Here is a tiny trained network, its code and every weight. The questions are about switching its units off for an input and a class, where a switched-off unit gives its printed mean instead of its output.

import numpy as np


def w(rows, s, z=0):
    codes = np.array(rows[::2]) - 128.0
    scale = np.full(codes.shape[1], s)
    scale[-1] = z or s
    return codes * scale


def f(y):
    return np.maximum(y, 0)


def log_softmax(a):
    a = a - a.max(-1, keepdims=True)
    return a - np.log(np.exp(a).sum(-1, keepdims=True))


def net(x, mask):
    res = np.array(x, float).reshape(1, 6) / 4 @ E
    y = f(res @ A[0][:, :-1].T + A[0][:, -1])
    res = res + np.where(mask, y, B[0][:, -1]) @ B[0][:, :-1]
    return log_softmax(res[-1] @ U[:, :-1].T + U[:, -1])


A, B = {}, {}
E = w([
[102,132,131,104,182,137,166,156,81,201,104,149],'x0',
[193,116,80,64,79,124,146,158,241,197,97,101],'x1',
[117,81,204,111,137,218,70,6,117,211,203,69],'x2',
[149,188,129,189,170,73,64,110,148,180,131,169],'x3',
[117,191,131,170,126,213,206,202,205,119,181,164],'x4',
[150,201,86,70,181,148,76,166,70,123,180,6],'x5',
],0.011)
A[0] = w([
[151,188,135,134,142,79,100,131,123,157,110,186,91],'neuron 0',
[94,47,138,54,89,172,206,164,84,84,101,110,163],'neuron 1',
[137,87,173,160,94,137,169,119,188,153,135,190,80],'neuron 2',
[115,125,203,160,123,195,140,134,163,186,184,110,59],'neuron 3',
[145,169,102,161,145,167,169,134,162,148,156,73,164],'neuron 4',
[97,151,183,216,160,142,151,84,65,66,176,154,82],'neuron 5',
[133,44,156,146,130,154,104,72,165,135,168,104,23],'neuron 6',
[194,138,143,71,70,102,137,141,159,220,94,94,4],'neuron 7',
[91,56,170,180,34,89,169,84,134,168,94,198,4],'neuron 8',
[86,135,164,118,169,122,154,175,84,254,93,145,127],'neuron 9',
[120,38,89,83,128,45,76,72,99,155,97,109,21],'neuron 10',
[133,214,161,143,147,89,68,96,181,159,126,156,158],'neuron 11',
[254,131,120,145,56,141,175,116,197,205,104,109,59],'neuron 12',
[178,113,199,119,173,165,108,53,120,187,154,99,14],'neuron 13',
],0.0086,0.0043)
B[0] = w([
[154,189,131,163,87,120,126,67,96,110,144,170,183],'neuron 0',
[194,146,167,155,68,111,160,43,163,127,169,159,224],'neuron 1',
[110,102,98,79,149,121,91,197,99,180,172,88,225],'neuron 2',
[142,156,141,163,166,81,160,187,195,100,135,171,211],'neuron 3',
[66,95,138,94,156,162,91,173,108,113,142,129,189],'neuron 4',
[101,66,163,163,151,167,151,103,84,184,47,87,253],'neuron 5',
[165,134,129,146,119,54,117,140,186,117,102,141,209],'neuron 6',
[205,44,155,122,141,188,110,131,67,88,69,133,196],'neuron 7',
[153,142,124,35,146,93,120,169,54,116,191,74,248],'neuron 8',
[94,172,178,114,75,99,112,80,184,134,113,50,206],'neuron 9',
[2,72,52,79,145,166,179,171,219,142,162,193,228],'neuron 10',
[131,149,125,104,54,175,99,76,148,138,176,152,206],'neuron 11',
[130,64,156,192,137,147,79,105,114,134,52,135,232],'neuron 12',
[191,196,130,136,148,78,192,173,98,46,106,165,241],'neuron 13',
],0.0087,0.012)
U = w([
[184,167,89,153,150,6,192,194,146,71,38,198,93],'0',
[132,29,152,155,156,165,107,90,71,161,30,123,69],'1',
[159,116,97,31,154,124,82,165,58,151,228,48,134],'2',
[2,80,78,126,134,176,168,166,222,156,157,199,125],'3',
[106,114,161,125,64,94,107,99,177,127,115,77,254],'4',
[178,134,152,127,22,152,126,22,163,148,196,150,85],'5',
],0.0085,0.0086)

Each question gives the input, the list of numbers given to net, and the class t.
The units are the neurons (one row each of A and B). Each row of codes is followed by its name. A weight is (code - 128) times the scale printed after its matrix; where a second scale follows, it is the last column's (A, B and U).
mask holds one flag per neuron, in row order. A switched-off neuron (its flag False) gives its mean, the last column of its row in B, instead of its output. The means were averaged over made-up inputs and are rounded, as every weight is.
A unit's drop is (log p(t) with every unit on - log p(t) with that unit switched off) / (log p(t) with every unit on - log p(t) with every unit switched off).
The circuit of an input: a set's keep is (log p(t) with only the set's units on - log p(t) with every unit switched off) / (log p(t) with every unit on - log p(t) with every unit switched off). Starting from the 12 units with the biggest drops (on a tie, the unit counted first), units are removed one at a time, each time the one whose removal leaves the highest keep (on an exact tie, the one counted first), for as long as the keep stays at least 0.8.
circuit, biggest first: the units of the circuit, biggest drop first
most important unit: the unit with the biggest drop
k most important neurons: the k neurons with the biggest drops, biggest first
input [6,7,1,-4,-1,1], class 1: circuit, biggest first => (neuron 7)
input [-2,0,-5,-1,-4,-7], class 2: circuit, biggest first => (neuron 8; neuron 13)
input [2,4,-1,4,2,-5], class 2: 2 most important neurons => (neuron 2; neuron 8)
input [8,5,-7,-1,-4,6], class 4: circuit, biggest first => (neuron 13; neuron 9)
input [5,-1,6,1,5,4], class 0: circuit, biggest first => (neuron 13; neuron 3)
input [3,6,-2,-1,0,6], class 1: circuit, biggest first => (neuron 8; neuron 7)
input [5,3,-2,8,-6,6], class 5: circuit, biggest first => (neuron 0; neuron 11; neuron 8)
input [4,3,-3,1,5,-2], class 3: 3 most important neurons => (neuron 13; neuron 8; neuron 5)
input [1,-8,4,-8,3,8], class 1: 3 most important neurons => (neuron 5; neuron 8; neuron 2)
input [-5,-1,-2,6,-6,3], class 3: circuit, biggest first => (neuron 10; neuron 8)
input [-6,-6,8,-4,0,-4], class 0: circuit, biggest first => (neuron 13; neuron 6)
input [8,-7,-4,-5,0,1], class 4: circuit, biggest first => (neuron 9; neuron 1)
input [0,-4,-4,7,2,-8], class 2: circuit, biggest first => (neuron 8; neuron 2)
input [0,8,-6,-7,-8,-8], class 1: 3 most important neurons => (neuron 12; neuron 7; neuron 13)
input [4,7,-2,1,-1,6], class 1: 3 most important neurons => (neuron 7; neuron 8; neuron 12)
input [-8,7,-4,6,4,-2], class 4: most important unit => neuron 5
input [7,0,4,-1,-3,1], class 4: 2 most important neurons => (neuron 9; neuron 8)
input [-7,4,-7,-8,1,-2], class 5: 3 most important neurons => (neuron 1; neuron 13; neuron 3)
input [-6,5,4,4,7,-4], class 3: 3 most important neurons => (neuron 3; neuron 2; neuron 4)
input [1,5,6,8,-3,4], class 5: most important unit => neuron 11
input [-4,-1,0,-7,3,-3], class 5: 2 most important neurons => (neuron 1; neuron 10)
input [4,0,-6,-4,8,1], class 3: 4 most important neurons => (neuron 13; neuron 4; neuron 6; neuron 8)
input [7,0,-5,-6,-6,6], class 4: 2 most important neurons => (neuron 1; neuron 8)
